Here is a tiny trained network, its code and every weight. The questions are about switching its units off for an input and a class, where a switched-off unit gives its printed mean instead of its output.

import numpy as np


def w(rows, s, z=0):
    codes = np.array(rows[::2]) - 128.0
    scale = np.full(codes.shape[1], s)
    scale[-1] = z or s
    return codes * scale


def f(y):
    return y / 2 * (1 + np.tanh(0.7978845608 * (y + 0.044715 * y**3)))


def log_softmax(a):
    a = a - a.max(-1, keepdims=True)
    return a - np.log(np.exp(a).sum(-1, keepdims=True))


def net(x, mask):
    res = np.array(x, float).reshape(1, 7) / 4 @ E
    y = f(res @ A[0][:, :-1].T + A[0][:, -1])
    res = res + np.where(mask, y, B[0][:, -1]) @ B[0][:, :-1]
    return log_softmax(res[-1] @ U[:, :-1].T + U[:, -1])


A, B = {}, {}
E = w([
[145,197,98,88,2,121,110,233],'x0',
[59,126,40,137,103,159,94,146],'x1',
[152,125,119,48,162,205,208,170],'x2',
[82,54,164,121,107,34,170,195],'x3',
[150,125,164,168,179,109,158,147],'x4',
[24,123,155,48,152,119,114,109],'x5',
[94,185,104,50,159,169,108,158],'x6',
],0.0075)
A[0] = w([
[96,118,109,83,209,182,150,101,192],'n0',
[128,144,69,183,98,154,84,39,169],'n1',
[94,116,95,178,127,113,44,107,181],'n2',
[171,95,174,83,178,126,153,146,194],'n3',
[103,108,168,137,154,2,67,124,252],'n4',
[236,82,201,135,118,119,179,171,186],'n5',
],0.0077,0.0031)
B[0] = w([
[152,144,254,109,176,159,86,129,204],'n0',
[188,66,72,171,138,201,77,102,214],'n1',
[105,86,125,130,77,149,139,139,191],'n2',
[142,143,202,168,127,88,141,99,203],'n3',
[47,102,77,147,103,137,128,62,249],'n4',
[133,155,115,163,124,91,178,87,253],'n5',
],0.013,0.0067)
U = w([
[180,199,119,155,131,72,253,140,130],'0',
[111,166,196,111,239,153,137,165,76],'1',
[17,86,106,148,87,90,140,93,190],'2',
[116,148,61,51,65,162,86,236,181],'3',
[194,52,84,150,96,217,95,130,2],'4',
],0.0075,0.0017)

Each question gives the input, the list of numbers given to net, and the class t.
The units are the neurons (one row each of A and B). Each row of codes is followed by its name. A weight is (code - 128) times the scale printed after its matrix; where a second scale follows, it is the last column's (A, B and U).
mask holds one flag per neuron, in row order. A switched-off neuron (its flag False) gives its mean, the last column of its row in B, instead of its output. The means were averaged over made-up inputs and are rounded, as every weight is.
A unit's drop is (log p(t) with every unit on - log p(t) with that unit switched off) / (log p(t) with every unit on - log p(t) with every unit switched off).
The circuit of an input: a set's keep is (log p(t) with only the set's units on - log p(t) with every unit switched off) / (log p(t) with every unit on - log p(t) with every unit switched off). Starting from all 6 units, units are removed one at a time, each time the one whose removal leaves the highest keep (on an exact tie, the one counted first), for as long as the keep stays at least 0.8.
circuit, biggest first: the units of the circuit, biggest drop first
unit that matters most: the unit with the biggest drop
k most important neurons: the k neurons with the biggest drops, biggest first
drop of u: that unit's drop, to one decimal
input [6,-2,7,7,-5,2,-2], class 0: unit that matters most : n4
input [-2,0,7,8,0,2,-4], class 0: circuit, biggest first : n5, n3, n2
input [-2,8,7,6,1,7,-4], class 1: circuit, biggest first : n0, n4
input [3,3,8,4,-2,1,-3], class 0: 4 most important neurons : n4, n1, n2, n0
input [4,-1,8,-1,-1,6,-8], class 0: circuit, biggest first : n4, n1
input [6,-3,-6,-6,5,2,7], class 3: 2 most important neurons : n5, n3
input [-8,-5,6,2,-8,0,-8], class 0: circuit, biggest first : n5, n3
input [-5,7,-3,-2,5,1,-4], class 4: 2 most important neurons : n1, n5
input [-3,8,-7,-8,-1,7,-7], class 4: drop of n1 : 0.9
input [-7,0,7,-3,-6,-3,5], class 1: drop of n0 : 0.2
input [2,8,7,1,-1,-7,-1], class 3: drop of n5 : 0.2
input [2,1,8,0,2,-3,6], class 1: drop of n0 : 0.4
